Below is a small trained network, with its code and all its weights. Each question gives an input and a class and asks what happens when units are switched off, that is, made to give their printed mean instead of their output.

import numpy as np


def w(rows, s, z=0):
    codes = np.array(rows[::2]) - 128.0
    scale = np.full(codes.shape[1], s)
    scale[-1] = z or s
    return codes * scale


def norm(h):
    return h / np.sqrt((h * h).mean(-1, keepdims=True) + 1e-5)


def f(y):
    return np.maximum(y, 0)


def log_softmax(a):
    a = a - a.max(-1, keepdims=True)
    return a - np.log(np.exp(a).sum(-1, keepdims=True))


def net(x, mask):
    res = np.array(x, float).reshape(1, 3) / 4 @ E
    u = 0
    for l in range(4):
        y = f(norm(res) @ A[l][:, :-1].T + A[l][:, -1])
        res = res + np.where(mask[u : u + 6], y, B[l][:, -1]) @ B[l][:, :-1]
        u += 6
    return log_softmax(norm(res)[-1] @ U[:, :-1].T + U[:, -1])


A, B = {}, {}
E = w([
[177,60,94,163,178,141,81,28,184],'x0',
[149,160,116,208,35,185,102,206,254],'x1',
[80,89,137,210,76,73,112,149,91],'x2',
],0.0077)
A[0] = w([
[140,145,109,77,182,193,189,138,163,3],'L0N0',
[123,107,140,149,95,188,113,3,246,139],'L0N1',
[115,15,149,234,89,87,54,193,111,81],'L0N2',
[234,217,42,70,150,160,179,169,218,86],'L0N3',
[124,121,99,74,170,98,158,83,161,95],'L0N4',
[168,228,123,94,91,150,129,182,169,162],'L0N5',
],0.0057,0.0052)
B[0] = w([
[23,75,254,136,144,167,189,96,102,150],'L0N0',
[167,238,125,97,66,58,147,197,172,235],'L0N1',
[101,94,224,169,70,159,217,12,25,220],'L0N2',
[50,120,199,178,166,181,132,76,84,227],'L0N3',
[19,130,143,167,16,108,64,124,89,176],'L0N4',
[219,87,14,113,92,147,194,156,137,253],'L0N5',
],0.0069,0.0052)
A[1] = w([
[221,114,142,173,141,142,77,53,194,42],'L1N0',
[31,74,195,109,154,167,185,114,164,125],'L1N1',
[119,159,162,113,98,10,31,110,170,13],'L1N2',
[67,102,88,87,112,167,98,166,76,2],'L1N3',
[146,135,223,117,189,219,101,104,204,139],'L1N4',
[133,173,149,33,185,254,78,121,149,15],'L1N5',
],0.0086,0.0031)
B[1] = w([
[129,34,121,170,164,32,176,206,169,213],'L1N0',
[186,246,184,166,50,213,113,65,117,253],'L1N1',
[235,130,174,66,161,136,172,79,79,179],'L1N2',
[180,93,105,80,44,59,89,160,171,181],'L1N3',
[120,93,115,180,64,79,216,28,67,210],'L1N4',
[15,46,236,207,100,151,166,161,2,219],'L1N5',
],0.0086,0.0038)
A[2] = w([
[89,67,153,175,91,161,106,131,202,110],'L2N0',
[166,83,129,105,201,75,147,98,173,3],'L2N1',
[1,130,78,64,163,132,57,104,79,30],'L2N2',
[34,188,124,110,139,147,166,161,100,97],'L2N3',
[124,208,98,96,129,162,130,223,105,12],'L2N4',
[178,154,87,68,92,113,109,90,58,112],'L2N5',
],0.01,0.0031)
B[2] = w([
[71,167,105,211,179,159,39,192,10,206],'L2N0',
[222,146,121,120,136,52,130,170,100,176],'L2N1',
[106,111,2,93,176,224,115,192,114,185],'L2N2',
[156,61,105,230,185,32,91,143,75,219],'L2N3',
[153,99,104,155,164,5,187,116,223,198],'L2N4',
[82,169,176,100,97,174,105,143,198,253],'L2N5',
],0.0095,0.0056)
A[3] = w([
[116,135,114,157,131,151,171,126,230,174],'L3N0',
[113,114,88,73,99,111,200,157,75,121],'L3N1',
[171,188,116,177,41,179,111,165,174,253],'L3N2',
[97,159,33,56,136,135,52,125,76,96],'L3N3',
[162,45,150,94,129,94,100,65,117,120],'L3N4',
[139,108,152,136,166,8,151,152,160,17],'L3N5',
],0.011,0.0038)
B[3] = w([
[80,166,143,114,112,206,39,104,10,171],'L3N0',
[158,139,159,197,105,124,100,31,190,187],'L3N1',
[128,120,117,39,185,125,121,116,174,254],'L3N2',
[150,146,53,137,143,183,127,241,171,184],'L3N3',
[126,170,136,188,84,108,144,189,157,164],'L3N4',
[232,104,149,109,79,98,188,118,188,210],'L3N5',
],0.011,0.0093)
U = w([
[20,117,216,254,55,154,150,102,22,174],'0',
[253,116,126,203,63,18,202,164,214,130],'1',
[114,182,16,138,188,221,66,251,182,152],'2',
[139,199,198,89,102,191,122,62,177,194],'3',
[99,14,74,83,230,42,139,94,54,4],'4',
[72,36,48,92,183,33,124,73,66,4],'5',
[94,58,46,87,199,22,127,83,44,4],'6',
],0.014,0.011)

Each question gives the input, the list of numbers given to net, and the class t.
The units are the neurons (one row each of A and B). Each row of codes is followed by its name. A weight is (code - 128) times the scale printed after its matrix; where a second scale follows, it is the last column's (A, B and U).
mask holds one flag per neuron, layer by layer. A switched-off neuron (its flag False) gives its mean, the last column of its row in B, instead of its output. The means were averaged over made-up inputs and are rounded, as every weight is.
A unit's drop is (log p(t) with every unit on - log p(t) with that unit switched off) / (log p(t) with every unit on - log p(t) with every unit switched off).
The circuit of an input: a set's keep is (log p(t) with only the set's units on - log p(t) with every unit switched off) / (log p(t) with every unit on - log p(t) with every unit switched off). Starting from the 12 units with the biggest drops (on a tie, the unit counted first), units are removed one at a time, each time the one whose removal leaves the highest keep (on an exact tie, the one counted first), for as long as the keep stays at least 0.8.
circuit, biggest first: the units of the circuit, biggest drop first
unit that matters most: the unit with the biggest drop
k most important neurons: the k neurons with the biggest drops, biggest first
k most important neurons of layer l: the k neurons of layer l with the biggest drops, biggest first
drop when u is switched off: that unit's drop, to one decimal
input [4,5,8], class 0: circuit, biggest first -> (L0N2)
input [0,5,4], class 2: 4 most important neurons -> (L3N2, L1N5, L2N0, L1N4)
input [-7,8,-5], class 2: circuit, biggest first -> (L3N2, L2N0)
input [-3,1,3], class 3: 3 most important neurons -> (L1N5, L0N2, L3N2)
input [-3,-3,3], class 3: 4 most important neurons -> (L0N1, L1N5, L1N3, L2N5)
input [-6,-6,-4], class 1: circuit, biggest first -> (L2N3, L3N1)
input [-2,-4,2], class 2: 3 most important neurons -> (L0N2, L0N3, L0N0)
input [-6,7,-4], class 2: 2 most important neurons of layer 2 -> (L2N1, L2N0)
input [5,-3,5], class 0: 3 most important neurons -> (L0N2, L0N5, L3N5)
input [-3,-2,-3], class 3: 3 most important neurons -> (L0N1, L1N1, L1N3)
input [-8,-5,-7], class 1: 3 most important neurons -> (L2N4, L2N3, L0N2)
input [6,-6,0], class 1: 4 most important neurons -> (L0N3, L2N1, L0N2, L1N2)
input [-7,-7,-8], class 0: 4 most important neurons -> (L1N5, L0N1, L3N2, L2N3)
input [2,8,4], class 2: unit that matters most -> L3N2
input [1,2,-3], class 3: 3 most important neurons of layer 3 -> (L3N2, L3N4, L3N0)
input [0,3,2], class 3: 2 most important neurons of layer 3 -> (L3N2, L3N3)
input [3,4,-5], class 0: 2 most important neurons -> (L0N3, L1N4)
input [-4,6,-5], class 2: 4 most important neurons -> (L0N5, L3N2, L2N0, L3N5)
input [-6,-2,-6], class 0: drop when L1N5 is switched off -> 1.5
input [-6,-5,-8], class 0: circuit, biggest first -> (L1N5)
input [0,-1,0], class 3: drop when L0N5 is switched off -> 0.3
